Here is a tiny trained network, its code and every weight. The questions are about switching its units off for an input and a class, where a switched-off unit gives its printed mean instead of its output.

import numpy as np


def w(rows, s, z=0):
    codes = np.array(rows[::2]) - 128.0
    scale = np.full(codes.shape[1], s)
    scale[-1] = z or s
    return codes * scale


def norm(h):
    return h / np.sqrt((h * h).mean(-1, keepdims=True) + 1e-5)


def f(y):
    return np.maximum(y, 0)


def log_softmax(a):
    a = a - a.max(-1, keepdims=True)
    return a - np.log(np.exp(a).sum(-1, keepdims=True))


def net(x, mask):
    res = np.array(x, float).reshape(1, 6) / 4 @ E
    u = 0
    for l in range(3):
        y = f(norm(res) @ A[l][:, :-1].T + A[l][:, -1])
        res = res + np.where(mask[u : u + 10], y, B[l][:, -1]) @ B[l][:, :-1]
        u += 10
    return log_softmax(norm(res)[-1] @ U[:, :-1].T + U[:, -1])


A, B = {}, {}
E = w([
[23,135,135,89,151,216],'x0',
[146,46,109,169,146,227],'x1',
[129,127,128,127,129,128],'x2',
[83,143,2,103,160,114],'x3',
[130,130,125,125,127,130],'x4',
[130,131,125,125,123,131],'x5',
],0.0095)
A[0] = w([
[152,157,109,157,83,30,139],'L0N0',
[63,157,59,145,127,117,109],'L0N1',
[74,153,142,100,104,82,166],'L0N2',
[46,142,163,64,151,169,198],'L0N3',
[140,108,27,114,133,73,12],'L0N4',
[113,173,199,165,144,158,106],'L0N5',
[132,136,91,169,130,139,4],'L0N6',
[90,124,32,118,114,124,143],'L0N7',
[255,100,103,38,72,112,177],'L0N8',
[157,48,116,145,166,195,107],'L0N9',
],0.008,0.0036)
B[0] = w([
[137,209,121,201,187,237,226],'L0N0',
[52,176,90,192,93,54,196],'L0N1',
[97,148,14,27,99,98,204],'L0N2',
[58,130,247,71,75,120,255],'L0N3',
[200,172,63,149,72,128,181],'L0N4',
[220,141,134,64,41,123,189],'L0N5',
[177,13,39,134,117,99,132],'L0N6',
[77,100,146,103,207,54,211],'L0N7',
[76,108,184,193,168,97,223],'L0N8',
[255,153,170,206,177,180,222],'L0N9',
],0.0062,0.0056)
A[1] = w([
[80,114,47,117,200,170,1],'L1N0',
[178,181,208,130,101,108,226],'L1N1',
[115,174,77,99,116,173,169],'L1N2',
[159,128,122,70,185,254,52],'L1N3',
[46,35,106,108,145,222,149],'L1N4',
[176,157,98,10,97,145,109],'L1N5',
[177,99,79,189,93,196,102],'L1N6',
[170,102,191,151,122,206,140],'L1N7',
[177,93,74,200,134,138,155],'L1N8',
[162,33,103,192,113,71,102],'L1N9',
],0.009,0.0024)
B[1] = w([
[150,82,195,173,125,2,170],'L1N0',
[104,126,163,200,162,159,254],'L1N1',
[144,95,159,163,145,113,169],'L1N2',
[57,137,102,172,154,139,176],'L1N3',
[173,158,128,164,187,94,193],'L1N4',
[98,112,217,155,85,144,160],'L1N5',
[114,115,139,101,93,90,191],'L1N6',
[49,119,69,141,120,156,242],'L1N7',
[135,125,137,23,102,104,203],'L1N8',
[122,89,117,36,133,91,178],'L1N9',
],0.01,0.007)
A[2] = w([
[162,83,148,122,117,133,53],'L2N0',
[148,138,152,188,66,157,76],'L2N1',
[123,108,99,35,146,111,45],'L2N2',
[115,151,76,87,134,86,242],'L2N3',
[156,85,110,117,72,131,251],'L2N4',
[101,181,153,133,161,149,92],'L2N5',
[186,145,4,113,139,104,170],'L2N6',
[93,74,168,127,101,128,173],'L2N7',
[103,80,74,152,183,106,128],'L2N8',
[102,61,165,97,164,127,64],'L2N9',
],0.015,0.0028)
B[2] = w([
[85,138,92,135,44,126,162],'L2N0',
[129,115,96,84,179,75,209],'L2N1',
[53,18,100,87,176,96,172],'L2N2',
[153,126,84,140,142,200,228],'L2N3',
[128,94,125,148,101,60,170],'L2N4',
[176,59,117,128,134,124,221],'L2N5',
[167,153,182,80,145,247,206],'L2N6',
[143,184,89,101,88,121,253],'L2N7',
[153,141,190,129,97,80,220],'L2N8',
[168,153,91,162,109,143,214],'L2N9',
],0.012,0.0072)
U = w([
[151,127,186,197,200,77,254],'0',
[81,173,233,62,49,150,61],'1',
[202,203,99,86,199,202,71],'2',
[39,146,80,53,184,98,75],'3',
[153,98,96,148,24,105,128],'4',
[71,89,147,185,129,254,46],'5',
[171,33,110,26,144,155,132],'6',
],0.02,0.0023)

Each question gives the input, the list of numbers given to net, and the class t.
The units are the neurons (one row each of A and B). Each row of codes is followed by its name. A weight is (code - 128) times the scale printed after its matrix; where a second scale follows, it is the last column's (A, B and U).
mask holds one flag per neuron, layer by layer. A switched-off neuron (its flag False) gives its mean, the last column of its row in B, instead of its output. The means were averaged over made-up inputs and are rounded, as every weight is.
A unit's drop is (log p(t) with every unit on - log p(t) with that unit switched off) / (log p(t) with every unit on - log p(t) with every unit switched off).
The circuit of an input: a set's keep is (log p(t) with only the set's units on - log p(t) with every unit switched off) / (log p(t) with every unit on - log p(t) with every unit switched off). Starting from the 12 units with the biggest drops (on a tie, the unit counted first), units are removed one at a time, each time the one whose removal leaves the highest keep (on an exact tie, the one counted first), for as long as the keep stays at least 0.8.
circuit, biggest first: the units of the circuit, biggest drop first
unit that matters most: the unit with the biggest drop
k most important neurons: the k neurons with the biggest drops, biggest first
top k neurons in layer l: the k neurons of layer l with the biggest drops, biggest first
drop of u: that unit's drop, to one decimal
input [-5,1,5,-7,6,-6], class 4: 4 most important neurons : (L0N3; L1N9; L1N4; L2N0)
input [0,-2,-5,3,-1,7], class 2: unit that matters most : L0N1
input [-1,-8,2,8,2,6], class 2: circuit, biggest first : (L2N6; L2N3)
input [0,7,-5,-5,-5,2], class 4: 3 most important neurons : (L0N0; L1N6; L0N3)
input [-1,-2,-5,2,2,-8], class 2: 2 most important neurons : (L0N4; L1N1)
input [0,7,1,8,-6,1], class 6: 4 most important neurons : (L1N8; L1N1; L0N0; L2N6)
input [6,1,3,3,7,-2], class 0: 2 most important neurons : (L1N4; L1N8)
input [0,-3,-8,0,3,8], class 0: circuit, biggest first : (L0N0; L2N7)
input [-5,1,-4,7,0,-5], class 6: 3 most important neurons : (L1N8; L2N2; L1N9)
input [1,2,7,-6,-3,5], class 5: top 2 neurons in layer 1 : (L1N1; L1N7)
input [-7,-7,1,1,3,4], class 2: top 2 neurons in layer 1 : (L1N0; L1N5)
input [0,-6,3,1,-6,2], class 2: top 2 neurons in layer 0 : (L0N0; L0N2)
input [-2,-7,-3,0,-8,4], class 0: top 2 neurons in layer 2 : (L2N6; L2N7)
input [-7,1,1,-7,-5,0], class 4: unit that matters most : L1N9
input [0,-6,-2,-7,0,5], class 0: top 3 neurons in layer 2 : (L2N1; L2N6; L2N5)
input [0,7,-2,1,7,-5], class 6: 4 most important neurons : (L0N3; L1N1; L1N8; L0N0)
input [0,5,5,-2,5,-1], class 4: 4 most important neurons : (L0N0; L1N6; L0N3; L1N8)
input [-2,-2,6,-7,5,8], class 0: 2 most important neurons : (L2N1; L1N1)
input [-8,-1,3,2,0,-1], class 2: 2 most important neurons : (L0N0; L0N3)
input [-8,6,4,2,-5,0], class 6: 2 most important neurons : (L1N8; L1N9)
input [-4,-2,-8,8,-8,6], class 2: unit that matters most : L2N6
input [-8,4,-4,-7,0,-6], class 4: 2 most important neurons : (L2N0; L1N9)
input [-6,4,-8,8,2,-3], class 6: drop of L1N9 : 0.1
input [-3,-8,3,3,4,-4], class 2: drop of L1N6 : 0.0
input [6,1,7,7,4,4], class 0: drop of L1N8 : 0.2
input [-1,-1,-6,-1,-3,8], class 0: drop of L0N3 : 0.1
input [-6,-6,-7,2,-8,4], class 2: unit that matters most : L0N3
